In the rows, zero is written as 128.
Each row is followed by its class; each block has classes of its own.
[119 126 171 101  94 162 131 252 102 110 142  75 129 114 102  99 136 122
 142 128 122 115  59 124 225 136 147 153 129  90 105 167 105 121 140 113
 108 135]	muzif
[134 143 179 135  93 125 164 214  83  97 132 128 107 120 137 113  73 115
 120 104 117 158 112 190 112 127 148 163 142 120 144 106 101 112 120 153
 143  79]	meper
[156 161 164 116 102 127 170 183  83 115 156 114 122 118  93 131  69 121
 122  87  85 165 125 182 122 140 147 172 154 117 134  97  98 102 143 152
 145  94]	bosel
[149 162 119 115 127 149 127 114 160 101 146 125 111 129  78 140 140 134
 101  99 115  85 103 133 152 120 115 130  92  84 115 146 118 119 133  80
 129 132]	bosel
[128 149 169 131  99 120 150 195  74  97 134 136  97 124 124 123  87 120
 132 108 127 154  88 157 118 101 150 165 141 109 135 135 100 139 132 162
 143  72]	Nuz
[165  98 205 134 138 162 114  85 177 119  95 116 117 135 128 121 208 137
 100 134 119 144 102 101 139 126  96 135 111 200 114 104 174 106 120 143
 112 118]	pes
[136 138 135 149 122 146 143 151 118 103 149 119  90 126  79 111 164 139
 122 108 125  75  81 147 186 120 120 134  99  91 124 161 139 126 129 111
  97 130]	Rur
[130 152 158 136  98 131 157 197  84 112 157 131 113 129  93 119  84 123
 114  95  75 182 134 172 105 136 168 156 153 135 147 112  84 117 131 165
 137  74]	Nuf
[138 130 141 134 130 157 142 147 128  89 138 120  96 122  67 120 163 135
 113 105 104  86  89 159 175 107 123 134  84  93 123 167 124 131 109  95
 100 118]	meper
[149  97 206 126 156 150 128  58 197 122 106 114 121 120 109 124 207 140
 110 160 127 157  93 100 129 123 108 145 115 181 108  98 173 106 123 112
 133 111]	Nuz
[137 153 114 124 123 146 130 141 128  93 154 115 110 136  77 127 157 127
 103  88 104 104  86 135 170 111 122 135  94  93 112 153 120 133 130  92
 117 126]	bosel
[153 147 155 131 105 141 144 208  89 114 149 117 130 131  96 124  71 105
 108  96  87 170 134 184 117 151 167 143 154 132 150 109 100 106 132 152
 146  82]	muzif
[124 162 157 129  90 112 165 199  93 119 153 125 120 128 118 116  76 120
 114 111 111 150 136 175 114 137 151 152 162 120 154 103  77 108 152 138
 144  76]	Nuf
[146  97 207 137 138 148 122  66 159 124  98 111 104 118 126 137 204 135
  86 137 134 133  77  90 164 125 106 157 115 182 111 102 180 112 121 144
 108 117]	Lalub
[154 140 134 133 127 153 152 159 140  93 138 116  96 120  89 134 158 127
 122 100 121  88  81 162 178 105 111 127 104 104 119 171 127 125 117 111
 108 140]	pes
[131 146 150  97  73 166 122 222  95 127 149  81 140 130 118 108 141 145
 134 106  99 106  71 124 215 125 131 145 119 105 100 184 105 156 130 112
  95 132]	pes
[149 145 150 132 108 126 172 211  90 109 162 111 145 120  98 131  79 115
 127  94  84 165 121 193 132 146 167 152 153 124 136 111  91 105 143 141
 150  85]	muzif
[143 134 173 111  91 177 145 252 106 108 133  83 114 115 116 104 132 129
 142 116 120 114  63 164 223 132 125 162 128  97 107 164 104 123 133 110
  96 150]	pes
[145  92 208 130 160 151 132  63 189 125 100 121 127 114 127 123 201 135
 115 156 137 151  98 108 127 127 110 149 118 189 108  86 162 100 132 115
 142 115]	Nuz
[141 172 160 118  92 104 142 191  77 115 141 133 122 134 142 123  63 118
 131  99 119 163 109 150 110 125 144 173 153 114 129 113 105 114 137 157
 161  82]	bosel
[122 137 182 105  84 184 145 242 112 107 129  79 114 104 121 108 127 130
 131 124 128 115  47 137 224 136 133 178 114  84  99 149 109 125 126 110
 102 141]	Lalub
[117 137 176 102  95 157 126 234 110 117 134  99 123 110 126 108 121 131
 152 140 143 118  45 134 219 122 148 176 127  82  98 167  95 140 145 107
 116 128]	Nuz
[151  97 208 121 164 158 131  50 189 118 102 120 131 122 112 125 201 131
 103 151 121 156 106 103 123 122 112 132 115 188 103 105 170 105 119 128
 125 118]	Nuz
[146 152 126 118 137 162 126 143 158  92 144 117 100 124  69 127 138 120
  99  91 106  95 111 149 157 122 124 128  95  87 117 144 121 117 124  98
 124 141]	bosel
[149 148 137 132 133 158 151 147 134  92 158 113 111 125  71 129 159 127
 110  88  97 116  85 151 168 114 124 132  93 106 110 141 113 117 132  96
 123 131]	bosel
[142  98 192 128 137 157 117  49 163 132  90 115 118 122 134 132 197 147
  87 137 127 131  85  91 145 128 106 150 109 191 115 103 179 123 125 134
 112 116]	Lalub
[135 136 122 133 136 159 150 144 152  94 152 122 110 118  73 137 156 122
 113 115 124 102  86 160 170 114 130 135  96  88 118 144 102 125 136  79
 118 125]	Nuz
[140  94 189 120 151 154 121  78 184 119 106 105 138 130 112 116 212 125
 102 152 128 145 100  91 139 139 111 131 117 184 112  99 169  92 130 122
 127 111]	muzif
[132 152 122 134 122 167 151 149 128 102 142 114 116 128  80 132 161 116
  98  97 111 114  70 137 173 118 135 142  90  94 119 146 110 125 112  90
 106 122]	Lalub
[136 141 172 136 103 137 168 193  83 110 149 131 108 112 106 131  75 115
 111  95  96 171 134 192 115 141 161 160 159 136 146  95  84 108 144 174
 137  84]	Nuf
[137 135 117 132 133 153 123 163 147  76 145 109  95 137  56 122 166 122
 105 106 108  89  86 145 185 113 128 125  93  89 123 178 136 124 116  95
 105 121]	muzif
[133 143 143 149 124 146 139 137 135 101 147 119  87 131  83 118 168 135
 114 109 132  76  81 146 177 112 117 129  94  90 128 157 142 127 126 108
 101 127]	Rur
[138 171 156 137  90 106 155 206  77 132 159 119 119 136 109 106  83 119
 128 101 109 146 120 159 127 141 161 158 158  99 153 111 100 117 137 152
 133  77]	Rur
[161 153 169 125 108 128 155 180  72 122 142 121 116 111 109 128  66 118
 115  79  89 170 121 174 114 140 156 160 157 136 135  99 107 115 139 167
 153 102]	bosel
[151  91 216 146 148 132 113  52 159 132 107 116 101 131 115 123 217 146
 102 139 130 132  96  86 156 128 109 145 127 189 120 104 197 113 127 157
 106 119]	Rur
[161  91 183 134 145 141  94  55 174 120 114 105 107 135  87 141 208 137
  83 138 115 128 103  87 160 133 111 129 116 188 125 115 189 107 128 130
 111 111]	muzif
[131 143 113 128 130 158 116 148 160  94 144 119 104 136  79 134 150 120
  92 110 121  96  88 151 162 120 135 118 100  93 130 163 119 130 130  85
 122 116]	muzif
[147 160 116 123 124 147 145 152 182  97 139 118 109 134  88 138 145 126
 112 106 120  92  96 167 160 119 122 138 106  89 132 150 109 111 127  80
 119 128]	pes
[142 145 119 132 132 152 121 116 180  96 141 131  99 121  86 148 137 131
 103 117 131  86  95 156 154 112 127 133  88  86 120 151 122 129 128  79
 125 124]	Nuz
[150  96 197 117 156 162 134  74 194 123 111  98 139 123 110 118 210 129
 102 155 127 145 102 105 140 142 109 123 119 189 115  93 167  88 134 115
 129 111]	muzif
[105 138 162 102  68 139 118 214  96 121 155  96 132 125 126 107 137 149
 138 131 122 100  86 103 208 127 126 153 125  93 103 165  98 151 144 111
 111 114]	Nuf
[154  90 203 129 140 162 115  80 192 110 100 111 122 129 115 105 207 136
 102 150 126 135 112 108 139 136  98 140  85 176 121  77 176  99 112 118
 113  96]	meper
[151 148 165 136  99 145 179 186  76 120 142 118 129 109 111 142  68 118
 108  84  82 173 122 181 114 143 161 162 145 131 138  92  98 113 127 164
 135  95]	Lalub
[162 100 208 122 142 146 116  45 168 113 103 111 114 130 104 131 203 146
  89 129 118 132  96  86 150 125  92 149 111 189 110  91 183 103 139 136
 118 119]	bosel
[129 148 170  90  84 158 122 203  89 120 150  81 122 112 118 102 134 139
 132 106 116 100  65 113 213 128 122 159 117  96  88 159 112 138 139 117
 116 131]	bosel
[135 144 171 114  87 165 123 222  91 120 142  88 114 118 111  91 130 141
 143 114 126  86  73 127 219 139 135 151 113  74 106 162 121 138 133 120
  89 135]	Rur
[141 147 129 138 119 174 145 128 173  87 142 111  90 118  80 147 148 129
  80  99 114  90  91 157 160 121 118 133  79  95 127 131 128 118 115  89
 114 129]	Lalub
[120 150 117 141 120 140 127 130 155  92 146 135 103 138  90 131 149 126
  96 106 120  95 108 147 147 113 124 128  96 100 126 151 116 123 122  88
 124 117]	Nuf
[159  95 200 128 141 149 107  78 180 121  93 112 101 134 120 127 207 140
  97 139 123 138  93 106 154 122  97 145 126 193 119 121 187 114 119 148
 105 122]	pes
[129 142 160  98 100 166 118 214 108 118 149  94 117 105 106 114 120 142
 149 123 119  93  74 133 217 120 143 156 108  76  95 180  96 149 138 111
 103 127]	Nuz
[167  94 207 134 134 149 105  67 164 133  92 120 104 132 118 142 204 141
  92 137 126 132  92 103 157 131  95 155 130 198 122 108 177 111 130 139
 109 123]	pes
[149  91 204 122 164 157 121  47 192 120  98 121 125 120 113 122 202 134
 105 150 121 160 104  98 122 124 116 143 115 194 106  97 177 109 116 135
 128 111]	Nuz
[131 139 160 105 102 166 125 216 102 110 143  98 118 111 103 111 126 136
 144 120 121  98  71 133 213 116 143 151 106  77  99 176  94 147 139 105
 102 129]	Nuz
[131 133 176 102  96 178 114 218  99 112 134 101 117 105 112 111 123 131
 134 114 122 103  65 124 211 121 149 149 107  90  96 171  96 150 136 122
 105 131]	Nuz
[135 133 169  91  90 183 121 215 112 109 131  91 131 115 102  98 114 139
 129 114 101  91 102 144 199 136 138 140  95  84 111 163 105 138 118 109
  92 128]	meper
[140 133 130 139 130 158 133 174 146  76 148 106  86 127  67 125 160 119
 106 108 124  87  77 164 190 116 122 128  95  92 129 161 130 117 127  94
 113 120]	muzif
[140 139 143 156 133 161 165 166 124  90 154 111 103 126  75 109 170 123
 118  95 112 104  82 167 182 121 132 133  95  98 118 140 126 109 125 108
  96 133]	Rur
[125 138 182 118  86 155 140 243  99 119 142  83 115 113 117  86 134 133
 153 127 137 104  57 135 230 143 139 171 127  81 105 150 121 118 136 121
  97 140]	Rur
[124 150 157  95  81 184 127 220  96 124 136  84 132 114 115 108 126 137
 133 112 119  89  67 120 216 130 133 154  95  75 104 165  99 151 127 104
  99 128]	Lalub
[135 162 172 149  86 102 169 207  68 111 146 124 106 129 121 109  89 117
 136  99 124 154  92 159 126 130 154 173 154 106 144 108 115 109 128 163
 139  81]	Rur
[135 145 127 134 122 172 158 147 136  88 147 106 103 125  74 133 164 125
  91  92 101 108  78 151 179 116 128 143  90 103 121 142 116 121 114 100
  96 122]	Lalub
[142 151 124 147 130 143 134 133 150 106 156 121  96 132  76 125 158 128
 114 105 122  87 101 149 167 125 128 132  98  84 127 145 134 114 120 100
 107 128]	Rur
[130 135 124 135 140 153 139 152 151  88 141 127  87 119  76 129 154 130
 125 122 134  89  74 160 173  98 123 137  90  80 125 168 117 138 131  86
 117 124]	Nuz
[152 157 126 133 125 165 151 162 164 103 140 113 112 128  89 126 153 123
 111 106 112 105  88 171 163 122 121 131  96  96 120 147 109 111 127  83
 108 131]	pes
[140 150 122 147 132 148 151 156 122 107 165 116 111 132  68 119 170 120
 114  95 109 107  88 141 180 123 143 122 106  90 122 154 115 121 121 106
  95 130]	Rur
[113 138 162  96  84 176 136 211  83 127 143  79 136 112 129 113 136 134
 133 112 114 116  61 116 215 124 137 158 113  98  92 167 111 153 120 126
  98 133]	Lalub

Next block, with new classes.
[ 38 108 145 163 160 125 101 167 104 154 107 138 131 140 170 194 162 161
 158  98 157 117 167 161 149 148 133 136 113 144 113 159  94 129  72 160
 168 155]	Zik
[160 131 157 111 135 105 111 140  90 167 109  97 132 102 157 156 185 124
 120 114  90  98 160 109 110 126  60  86 195 181  97 141  91 110  97 177
 138 141]	Zis
[104 122 163 139 117 143 111 136 125 157 134 123  64 113  93 133 166 122
  95 114 169 117 108 189 181 135 139 127 100 128 155 146  53  98 151 114
  83 187]	Zik
[103 130 162 131 125 142 134 121 101 176 133 128  65 106 113 137 167 111
 103 109 161 105 108 179 168 136 143 111 106 109 154 137  66 107 134 108
  72 172]	boba
[117 119 156 122  41  95 118 154 124 107  87 110  75 111 194 141 166 139
 137  99  93 136 117 182  91 128 101 111 150 109 116 142  71  60  37 159
 122 169]	kol
[ 44 153 131 122 159 157  64 152 107 142  88 149 105 109 187 185 162 143
 159  75 143  98 143 150 144 162 155 158 139 191 104 151 137 104  94 144
 124 141]	dibil
[ 82 148 179  84  96 145  78 172 138 106 108  94 116 104 170 172 131 127
 178  94 136 137 132 175 138 121 133 131 130 119  79 125 192   8 117 147
 100 121]	fes
[ 67 123 149 138 141 133  98 171 145 171 112 143 119 116 180 188 179 173
 165  93 153 108 168 124 143 142 159 106 116 134  98 147 102  89 105 177
 137 134]	ropi
[110 108 148 118 130 151 136  70 138 156 148 133  61 138 113 135 177 118
  75 122 180 124 104 176 149 131 160  67 107  96 145 138  54  66 142 140
  81 178]	diz
[167 143 143 100 153 111 113 164 110 187 129  95 136 117 145 143 165 133
 123 129 120 108 186  89 151  88  41 120 166 144  91 136 106  87 118 176
 123 130]	luvim
[ 81 119 203 129 128 156 118  80 111 154 140 141  50  98 140 149 152 120
 125 110 169 115  96 162 161 166 151 129 130 133 155 141  70  83 118 103
  95 180]	Zis
[158 115 152 122 117 112  94 153 101 166 102  88 123 122 128 165 200 141
 101  96 104 100 152 143 117 110  60  86 192 157 109 155  56  88 106 168
 143 160]	Zik
[109 131 150 118 113 146 101 107 114 158 140 123  54 105 109 140 164 118
 114 111 164 111 108 192 187 140 140 138 114 120 169 132  65  99 152  96
  69 190]	dibil
[ 84 160 194  84  85 139  80 170 137 102 102  86 111 120 180 175 128 147
 201  99 130 142 137 174 130 124 130 141 134 154  92 119 185  20 109 148
 118 127]	viv
[ 74 120 182 116 108 147 117  77 126 160 131 146  57 105 126 169 146 118
  86 112 171 123  86 168 164 155 151 123 120 140 148 144  58  75 134 102
  76 180]	Gugig
[119 115 155 123  48  87 143 121 123 123  66 104  81 118 203 140 182 135
 125 100 110 136 110 165  90 131 109  88 153  94 120 147  72  47  25 162
 114 177]	boba
[ 72 122 130 130 144 126 103 178 137 160 111 143 138 115 169 194 177 167
 140  82 141 118 151 136 140 148 144  99 118 116  97 153  92 105 105 165
 137 124]	fes
[135 114 186 114  41  88 124 144 127 105 124 101 111 134 209 115 184 140
 179  99 109 164 125 163 106 154 125  97 154  97 130 132  62  83   4 132
 114 170]	Zis
[149 143 162  99  79  97 110 118 113  92 126  89 152 153 151 160 179 139
 146  95  94 163 115 158 129 144 128 138 138 112 138 149  74  85  36 143
 129 145]	Gugig
[ 62 141 142 121 145 111 108 163 147 165 109 141 138 116 168 196 177 167
 123  90 150 112 155 124 127 136 149 107 117 153  85 154  90 114  99 176
 129 124]	Gugig
[ 87 166 189  77  93 130  76 171 126 109  96  99 112 122 196 159 129 138
 182  84 158 141 133 180 126 135 114 145 123 155  81 124 203  32 127 158
 110 124]	Bedav
[ 81 157 174  73  88 153  74 184 146 104 108 102 118 113 189 170 127 130
 191  83 126 149 151 184 137 135 116 136 124 148  72 118 191  16 128 156
 109 110]	kol
[116 111 151 128  51 101 137 111 125 115  91 115  78 120 184 144 170 133
 130  91 108 138  97 181 103 131 120 111 153 110 135 140  76  54  41 159
 127 188]	bakog
[ 96 137 153  98  90 165  85 186 108 122 100  85 121  96 177 159 115 120
 131  91 181 131 151 149 155 121 136 135 136 159 106 127 232  14  96 141
  74 132]	dibil
[ 49 100 133 140 135 138  95 160 121 153  91 144 119 129 193 173 185 166
 134  73 160 128 149 158 150 165 134 105 105 175 110 171  70 114  87 144
 122 169]	Zik
[164 131 148 117 128 102 119 148  83 174  81  86 131 114 153 165 188 129
 121 108  82 104 157 116 108 111  55  76 186 164  99 152  91  95 111 175
 131 140]	boba
[ 78 107 196 132 127 159 114  71 120 164 143 133  50  97 137 158 147 115
 113 124 177 114  94 167 168 161 145 116 131 135 152 134  81  65 123 126
  93 176]	Zis
[ 28 116 148 154 154 131  99 149  88 152 115 147 127 118 182 206 160 149
 169  96 151 123 150 155 135 152 148 124 126 122 108 155  98 109  61 150
 140 152]	fes
[ 42 115 157 154 142 133  97 138  92 159 124 124 134 139 187 226 158 161
 180 112 135 122 162 147 141 155 137 123 131 160 117 144 105 107  50 154
 160 148]	viv
[ 82 130 134 136 134 120  95 191 144 163  97 139 135 120 166 190 177 179
 128  85 154 116 162 128 144 151 146 105 110 153  99 156  89 107 112 179
 139 142]	Zik
[100 155 158 103 146 159  84 172  95 107  98  97 160 119 188 157 140 116
 219 108 170 137 130 189 135 120 126 145 147 146  96 124 189  21 134 164
 121 115]	diz
[114 129 170 128  44  92 119 124 123 125 100 107  85 116 206 137 175 133
 152 119 113 124 114 166  98 126 122 107 159  99 123 140  56  51  19 153
 120 177]	luvim
[ 79 153 183 101  99 141  92 213 108 134  92 103 106 103 175 175 114 120
 151  80 132 151 161 164 141 121 123 121 126 152  91 133 204  41 119 145
 116 122]	kol
[ 91 131 178 127 115 145 111 112 112 162 141 114  54 110 107 152 155 125
 118 117 152 124 104 185 176 131 137 132 109 126 166 133  66 102 133  92
  94 179]	viv
[ 99 125 171 108  97 158  95 210 129 124  97  86 128 108 166 152 104 136
 116  92 171 137 156 141 153 118 137 123 121 156 101 133 211  26 104 145
 105 136]	Zik
[ 98 126 179 120 143 151 110 111 113 166 156 125  66  90 123 122 162 112
 122 116 173 106 106 177 176 145 145 129 113 125 153 125  71 118 131 108
  85 167]	Zis
[150 130 165 107  66 114 102 122 106  96 139  97 128 153 153 161 176 138
 177  91  82 153 132 161 137 146 135 137 132  93 142 137  98  59  31 141
 127 162]	ropi
[129 144 165 105  74 129 101  88 112 108 119  93 110 120 157 178 191 151
 168  94 108 128  89 176 118 148 127 151 141 110 137 143  40  85  53 149
 129 173]	bakog
[ 43 163 159 123 156 143  75 166 108 151  87 160 103 109 199 182 151 151
 157  72 145 102 133 135 136 172 118 181 130 196  89 153 131 123 104 145
 141 126]	Bedav
[132 112 170 118  29  93 118 159 133 104 114 107 106 143 193 132 173 135
 162  99  90 177 118 169 116 152 134  89 153  70 135 137  51  68  18 120
 115 173]	fes
[151 138 169 106  68  99 129 139  93 108 111  85 134 154 164 153 187 146
 159  82  98 160 128 162 137 149 117 127 123  81 145 153  81  85  26 137
 123 153]	boba
[ 90 143 174  83  95 154  70 155 139 107 107 107 120 120 189 169 135 128
 208  98 137 133 132 175 130 132 149 131 129 141  84 114 201  12 115 157
 107 123]	ropi
[ 87 147 174  85  94 142  77 175 136 105 101  95 122 109 178 169 129 124
 182  96 136 143 130 182 141 125 132 127 132 121  83 122 197   7 121 151
 105 120]	fes
[ 44 156 137 124 161 164  76 156  93 154  89 157 125 102 195 176 152 137
 157  90 148  98 139 151 136 161 153 144 145 187 102 146 119 109 104 153
 135 140]	diz
[ 93 154 173  79  89 141  94 166 132 118  89  88 126 113 190 161 142 135
 180  86 139 136 143 171 132 128 128 117 122 140  81 127 193  16 112 161
  91 122]	boba
[ 22 153 157 143 159 153  71 161 108 164 104 163 105 106 201 175 152 138
 180  89 133  94 140 146 151 159 153 160 131 188 100 154 116 106  83 141
 132 134]	luvim
[ 36  95 132 145 131 149 105 120 119 176 107 154 106 125 201 186 179 156
 143  79 158 120 134 163 153 164 130 106 123 171 111 159  86 112  85 149
 123 164]	bakog
[151 140 158 100  67 113 109 147 107  92 130  94 127 145 153 159 164 142
 156  84  76 167 136 174 143 150 106 145 122  96 143 143  82  76  51 143
 135 150]	kol
[106 110 146 127 129 154 134  83 139 158 157 141  67 135 102 141 170 118
  72 122 176 123  97 177 140 128 168  68 107  93 146 134  52  74 137 141
  77 177]	diz
[144 146 164  92  74 111  93 114 109  88 118  87 117 130 176 145 189 151
 166  89 121 133  93 180  97 148 110 146 130 114 124 139  60  85  56 148
 118 154]	Bedav
[ 98 117 158 134 123 126 136  74 133 153 141 140  48 139 115 135 179 128
  79 108 187 128  96 167 139 142 126 106 103 111 138 149  64  97 138 133
  91 166]	Bedav
[ 78 129 154 121 153 126 109 159 132 162 118 136 138 110 184 178 178 170
 138  89 154 108 169 117 138 159 135 102 129 156  97 147 103 114  89 193
 143 125]	Zis
[164 149 149 101 158 108 105 156 101 191 132  94 130 115 147 147 168 132
 130 133 119  99 189  90 142  87  45 123 178 146  88 132 103  84 108 184
 127 134]	luvim
[114 122 161 126 117 124 136  83 127 150 147 133  56 140 111 144 182 127
  81 107 185 121  97 165 138 142 125 104 100 108 133 146  69  96 137 135
  86 161]	Bedav
[120 127 173 117  31  74 126 131 123 107  83 111  74 131 212 132 172 148
 134  97 120 138 106 176  89 141  98 115 144 109 120 145  76  68  34 148
 121 185]	Bedav
[128 128 164 110  25  72 135 137 133  99 111 113 118 144 196 123 183 134
 146  94  98 172 124 162 102 146 135  99 151 110 128 144  44  83  15 121
 103 177]	Gugig
[ 68 121 185 125 109 147 110  81 135 166 132 142  52  96 130 163 142 126
  91 117 173 115  88 162 156 149 168 121 125 140 149 142  58  75 132  99
  78 180]	Gugig
[128 117 183 116  34  97 116 147 136 108 118  87 102 162 191 139 172 150
 166 103  81 183 129 163 120 143 115  99 152 107 142 137  57  73   9 119
 127 175]	viv
[141 131 163 105  84 120 115 119 100  98 106  80 118 118 164 159 199 149
 168  82  99 120 103 173 107 140 124 131 131 102 134 148  52  57  39 161
 113 155]	boba
[ 92 141 189  80 109 148  81 148 136 104 117  88 135 111 198 158 141 129
 202  99 153 139 137 169 129 139 122 124 140 154  78 117 200  18 104 165
 109 111]	Zis
[125 124 164 128  32  82 120 152 139 104  75 100  91 127 184 143 180 151
 127 104 115 142 119 178 108 133 117 108 143 107 124 154  62  50  41 159
 123 193]	Zik
[105 115 160 126 118 127 137  82 134 142 152 139  45 145 107 136 174 131
  73 103 173 116  96 169 136 143 142 104  89 108 138 145  71 100 128 135
  89 164]	Bedav
[ 91 128 183 101 100 155  87 188 128 136  97  95 119 110 179 164 121 131
 158  93 147 145 153 145 145 118 145 103 127 151  98 130 208  20 116 155
 107 130]	ropi
[120 121 162 118  50 106 125 124 126 113  88 101  87 121 198 131 173 135
 132 111 117 133 116 188 106 125 123  92 156 102 130 142  58  32  47 160
 118 195]	diz
[161 110 156 132 125 111  91 154 102 176 101  84 125 122 130 171 197 146
  93  96 109 104 147 137 114 103  64  78 195 149 115 160  64  74 100 171
 143 163]	Zik
[128 121 160 129  40  90 120 145 135 101  68  99  92 124 191 139 174 139
 128 109 115 136 115 178 104 134 117 108 155 118 123 150  70  43  45 158
 129 192]	Zik
[ 85 133 186 101 101 145  86 196 118 140  91 102 105 102 185 158 119 134
 166  91 148 140 157 144 144 118 150 112 125 151  99 127 203  34 112 150
 108 138]	ropi
[170 141 133 108 160 106 107 176 121 175 106  93 137 115 122 157 173 146
  99 114 120 113 185  98 146  93  36 128 168 150  93 144  92  85 132 186
 135 154]	Zik
[ 36 145 149 135 153 159  83 138  92 162 102 162 109 103 184 203 143 142
 165  76 140 105 126 142 141 165 145 168 140 189 104 145 131 116  88 144
 136 147]	bakog
[ 77 133 147 129 122 106  98 178 121 165 108 144 117 119 187 175 174 181
 144  75 154 106 158 131 127 159 123 120 119 157  96 149  95 133 103 169
 142 127]	Bedav
[ 33 158 163 129 146 151  73 158 106 145  89 137 109 109 191 205 153 153
 175  85 119 111 137 146 148 161 140 170 134 195 107 152 125 105  74 131
 145 139]	viv
[122 160 160  87  85 106  95  95 130  84 116  95 122 109 162 162 196 143
 162  92 109 132  92 170  94 131 138 153 141 122 114 143  47  54  50 156
 100 157]	Gugig
[135 138 159  97  73 122  90 115 118  83 117  90 123 109 169 162 187 146
 176  94 100 137  90 182 108 145 142 128 140  85 131 140  50  51  52 141
 109 165]	fes
[153 155 168 115  95  97 116 156  85 165 103  92 132 136 151 191 168 135
 132 134 104 130 165 107 125 120  56 108 182 158 100 144 117 103  85 146
 133 145]	viv
[101 109 132 122 120 147 119  70 144 141 140 128  49 131  96 149 171 123
  65 106 170 130  97 173 152 131 156  96 102 109 155 145  80  73 130 134
  71 178]	dibil
[ 84 147 187 110  81 145  94 194 101 141 100  94 106  96 190 154 117 127
 123  90 196 132 144 135 133 126 115 137 136 161  86 133 224  31  90 144
  83 123]	Bedav
[158 128 156 120 111 119  98 149  92 161 105  96 133 115 152 176 180 126
 148 122  80 101 165 114 115 118  76  92 192 171  98 141  96  79 110 175
 133 146]	ropi
[ 76 158 185  87  98 142  77 166 131 123 118 101 119 117 191 152 134 126
 202 101 151 127 144 176 143 121 128 141 131 139  83 122 185  23 109 149
 109 114]	luvim
[156 127 157 123 115 119 105 155  92 161 100  85 144 114 148 180 163 121
 118 137  86 123 158 108 116 116  65  73 201 157  98 148  90  80 111 172
 131 144]	fes
[ 97 127 173 132 107 141 109 122 116 181 148 129  51 105 126 119 157 107
 119 128 162 109 107 181 185 130 143 114 105 126 154 134  65  91 141 106
  70 173]	luvim
[ 42 157 154 114 154 147  82 148 119 149  95 154 123 101 192 193 152 134
 137  86 133  97 137 124 131 161 152 158 147 202  82 149 116 106  79 145
 124 127]	Gugig
